-3.04  7.50  -0.15  5.37  1.60  5.05  -0.99  0.39  -0.73  1.71  4.88  1.54 : M
-0.28  8.00  -0.98  5.03  3.28  0.10  -0.98  -0.98  -0.93  5.72  4.88  3.28 : W
-0.12  3.03  2.20  1.98  1.60  6.39  4.57  2.42  -0.73  -1.48  0.71  1.54 : V
1.54  -0.80  -0.15  0.51  4.56  2.67  -0.99  1.19  -6.46  -1.60  0.82  0.11 : F
size: -3.04  7.50  -0.15 -> 3
all W: -0.98 -> 3 7 8
at: 2.20  1.98  1.60  6.39  4.57  2.42  -0.73  -1.48  0.71  1.54 -> V, 3
asked: 1.54  -0.80  -0.14  0.51  4.56  2.67  -0.99  1.19  -6.46  -1.60  0.82  0.11 -> F
size: -0.12  3.03  2.20  1.98  1.60  6.39  4.57  2.42  -0.73  -1.48  0.71 -> 11
size: -0.12  3.03  2.20  1.98  1.60  6.39  4.57 -> 7
at: -0.80  -0.15  0.51  4.56  2.67 -> F, 2

0.66  1.39  -0.01  0.33  -1.02  1.06  -1.32  0.28  0.43  3.20  4.69  -0.15  1.25  -1.91  -1.31  0.82  -1.44  2.00  -0.15  -1.53  3.90  0.98  1.11  0.12  0.03  0.94  1.25  -1.44  0.35  0.98  -0.82 = X
-0.58  -1.82  0.81  -0.79  0.11  0.16  -2.45  -1.53  0.00  0.28  -4.25  -0.97  -1.50  1.95  0.44  0.13  -1.57  -1.00  0.11  -1.30  -4.09  -0.19  -1.39  -0.13  0.44  -1.25  -1.72  0.00  -0.33  0.39  -0.40 = P
-0.39  0.33  0.40  0.58  0.05  -0.99  -1.22  -0.68  -0.10  -0.20  1.05  0.87  -1.08  -0.62  -0.57  0.42  -0.85  0.49  0.15  -0.54  1.27  0.07  -1.18  -0.13  -1.75  -0.37  -1.49  0.83  -0.67  0.68  -0.50 = N
-0.40  2.17  -0.33  0.12  1.55  -0.03  2.97  -1.29  0.06  -0.13  -0.18  -1.23  -0.56  0.69  -0.23  -0.01  -4.13  -3.41  0.78  -2.67  -3.74  0.75  -0.44  -0.61  0.93  0.97  -1.43  0.99  0.22  -0.05  -1.59 = T
-0.71  0.50  0.29  0.20  -1.37  0.76  0.02  0.78  -0.12  -1.47  -1.07  0.17  -0.87  -0.36  -1.24  -0.54  3.32  1.46  -0.81  -0.18  0.56  -0.12  -0.02  -1.35  -0.23  0.16  -3.67  -1.18  0.18  0.22  -0.43 = U
-0.86  0.89  -0.03  0.08  0.80  -0.71  -0.87  -0.21  -0.42  0.13  -0.62  0.60  -0.26  0.54  -0.16  0.69  0.57  1.27  0.16  -0.05  1.83  -0.19  0.61  0.40  -1.19  -0.33  1.50  -1.05  -0.56  -0.08  -0.63 = B
-0.45  -0.64  -0.48  -0.46  -1.48  -2.06  -3.07  0.78  -0.21  1.16  0.64  -1.24  0.56  1.82  -1.47  0.82  -2.03  -0.63  0.48  0.24  2.20  -0.24  0.53  1.20  1.38  -1.39  0.43  -0.12  1.68  0.20  -0.77 = C
-1.01  -1.85  -0.03  -0.20  -2.56  0.73  1.45  1.26  -0.36  -0.61  -4.54  1.25  2.66  1.40  -0.79  -1.29  -1.07  -1.26  0.21  2.47  -3.06  -0.22  -0.34  -0.60  0.37  -0.66  2.29  -0.31  -0.64  -1.48  -0.12 = J
1.86  1.07  0.24  0.26  -0.60  0.42  0.87  -1.22  0.03  -0.48  -1.40  1.59  1.62  -2.24  -1.03  -0.65  -0.68  -0.41  0.24  -3.86  2.49  -0.06  0.74  -2.01  0.12  -0.38  -0.41  0.00  -0.78  -0.22  -0.58 = L
0.82  2.72  -0.16  -0.66  1.07  1.09  0.32  1.79  0.33  -0.48  2.02  -2.36  1.13  -0.53  0.28  0.95  2.59  -1.05  0.00  1.78  2.18  0.11  1.05  -0.06  -0.30  1.00  6.75  1.53  -0.05  0.97  -0.34 = H
2.28  0.11  1.59  -0.14  0.13  -0.33  2.74  -0.90  0.39  -0.22  -1.92  1.26  0.17  0.75  -0.77  -0.70  -1.35  -2.19  0.86  -0.88  4.95  -0.40  0.46  -0.54  -2.11  0.72  -4.30  0.40  0.43  0.33  0.16 = E
-0.08  -1.23  -0.88  -0.41  -1.38  -0.08  -0.64  -0.96  0.37  1.33  -1.43  0.74  1.89  0.55  0.07  -0.04  2.14  -0.47  -0.65  -0.96  -0.93  0.05  -0.48  -0.56  -0.29  0.19  3.05  0.39  1.01  -0.08  -1.46 = G
at: 0.80  -0.71  -0.87  -0.21 -> B, 5
next: 2.74  -0.90 -> 0.39  -0.22  -1.92
size: 0.82  2.72  -0.16  -0.66  1.07  1.09  0.32  1.79 -> 8
size: -0.40  2.17  -0.33  0.12  1.55  -0.03  2.97  -1.29  0.06  -0.13  -0.18  -1.23  -0.56  0.69  -0.23  -0.01  -4.13  -3.41  0.78  -2.67  -3.74  0.75  -0.44  -0.61  0.93  0.97  -1.43  0.99  0.22  -0.05  -1.59 -> 31
size: -0.71  0.50  0.29  0.20  -1.37  0.76  0.02  0.78  -0.12  -1.47  -1.07  0.17  -0.87  -0.36  -1.24  -0.54  3.32  1.46  -0.81  -0.18  0.56  -0.12  -0.02  -1.35  -0.23  0.16  -3.67 -> 27
next: -0.88  -0.41  -1.38  -0.08  -0.64  -0.96  0.37  1.33  -1.43  0.74 -> 1.89  0.55  0.07

0.89  -4.08  2.13  -2.49  -2.77  4.32  -0.73  0.05  -0.64  4.54  -0.72  -3.67  -1.94  3.81  4.20  -5.71 = Q
-3.71  -2.12  1.29  -0.98  0.05  1.08  -0.12  2.15  0.82  -0.30  -3.71  1.63  2.31  -0.74  3.40  -5.16 = S
-0.86  -2.12  1.29  -0.98  0.05  1.08  -0.12  2.15  0.82  -0.30  1.63  -3.71  -0.74  2.31  3.40  -1.75 = K
at: -0.30  1.63  -3.71  -0.74  2.31 -> K, 10
asked: 0.90  -4.10  2.14  -2.48  -2.77  4.32  -0.73  0.05  -0.62  4.54  -0.74  -3.67  -1.93  3.82  4.21  -5.71 -> Q
size: -0.86  -2.12  1.29  -0.98  0.05  1.08  -0.12  2.15  0.82  -0.30 -> 10
all S: -0.74 -> 14
asked: -0.85  -2.13  1.30  -0.97  0.06  1.06  -0.12  2.16  0.84  -0.29  1.62  -3.71  -0.74  2.30  3.40  -1.75 -> K

-5.06  -1.08  -2.45  0.91  -5.11  0.39  6.27  -3.42  -5.04  -5.95 -> Zumo
-0.98  -0.97  -1.94  5.81  -4.48  2.82  4.19  -5.98  -4.61  -1.40 -> navi
6.26  0.99  -2.12  -1.41  1.04  0.84  3.23  1.51  3.65  -1.86 -> dorim
1.83  -0.70  -0.74  1.17  3.95  0.15  -2.38  -1.58  6.96  3.96 -> miki
0.23  1.81  1.38  -1.17  0.56  2.49  0.13  -1.59  -6.71  -5.80 -> Momav
1.15  -1.47  2.35  2.69  5.82  4.96  -0.87  -0.23  2.96  1.91 -> besi
-1.07  2.01  -0.19  -2.34  -0.91  1.09  3.26  -0.72  0.72  -0.39 -> tefe
-5.69  -4.56  -4.73  0.91  -4.49  1.66  1.64  -3.69  -0.72  -2.50 -> Vinib
-3.08  4.20  0.91  -5.19  -1.19  -3.26  1.01  -1.50  -0.69  2.09 -> vub
-1.41  1.04  0.81  3.23  1.51  3.65  -1.86  -2.32  -5.35  -5.74 -> Sez
5.81  -0.97  -0.98  -1.94  1.56  2.10  2.85  -0.39  -3.96  -2.09 -> vur
asked: -5.68  -4.57  -4.73  0.93  -4.50  1.65  1.64  -3.69  -0.72  -2.50 -> Vinib
next: 2.35  2.69 -> 5.82  4.96  -0.87
asked: -0.99  -0.97  -1.95  5.81  -4.48  2.81  4.19  -5.98  -4.61  -1.40 -> navi
at: -0.98  -0.97  -1.94  5.81 -> navi, 1
at: -1.41  1.04  0.84  3.23  1.51  3.65  -1.86 -> dorim, 4

2.29  0.68  1.15  -1.44  6.45  1.28  -4.65  2.15  3.21  0.71  2.61  1.51  0.25  1.32  -1.17  2.61  -5.55  -1.82  0.68 -> D
0.99  1.44  -0.43  -3.64  0.40  -2.81  0.47  -0.83  -1.28  -1.16  -6.47  3.65  -2.92  -0.25  -2.06  1.71  -3.32  1.55  -1.83 -> Z
1.05  1.15  -1.44  0.68  6.45  2.54  2.91  1.63  -1.03  3.82  -1.17  3.09  -0.33  -2.35  0.06  1.55  4.46  -2.80  -3.02 -> A
-0.83  -1.29  -0.01  -3.82  0.70  -2.49  3.40  1.63  -2.28  1.17  -3.44  2.53  -1.39  1.98  -3.29  1.88  -2.95  -0.98  -3.55 -> Y
at: -0.83  -1.28 -> Z, 8
next: 0.68  1.15  -1.44  6.45 -> 1.28  -4.65  2.15
at: 1.44  -0.43  -3.64  0.40  -2.81  0.47  -0.83  -1.28  -1.16  -6.47  3.65  -2.92 -> Z, 2
asked: 2.29  0.68  1.16  -1.45  6.45  1.28  -4.65  2.15  3.21  0.71  2.62  1.51  0.25  1.32  -1.15  2.61  -5.56  -1.81  0.69 -> D

0.02  -1.50  -2.03  6.32  0.41  -2.99  -1.50  -0.49  -0.77 = vevu
0.76  1.63  4.02  -4.87  1.42  2.26  1.66  3.09  2.71 = mifa
-0.85  -3.40  -0.92  2.71  -1.50  -3.41  -3.41  2.71  -1.85 = Folu
-0.69  -1.36  4.89  -6.46  1.10  0.72  -0.65  2.40  3.08 = Malo
-2.07  -0.85  -1.50  -3.41  0.71  2.61  -0.09  2.89  3.51 = sateg
at: -0.92  2.71  -1.50  -3.41 -> Folu, 3
next: -0.85  -3.40 -> -0.92  2.71  -1.50
at: -1.50  -3.41  0.71  2.61  -0.09  2.89 -> sateg, 3
at: 4.02  -4.87  1.42  2.26  1.66  3.09 -> mifa, 3
next: -0.69  -1.36 -> 4.89  -6.46  1.10
at: 1.66  3.09 -> mifa, 7
all Folu: -3.41 -> 6 7

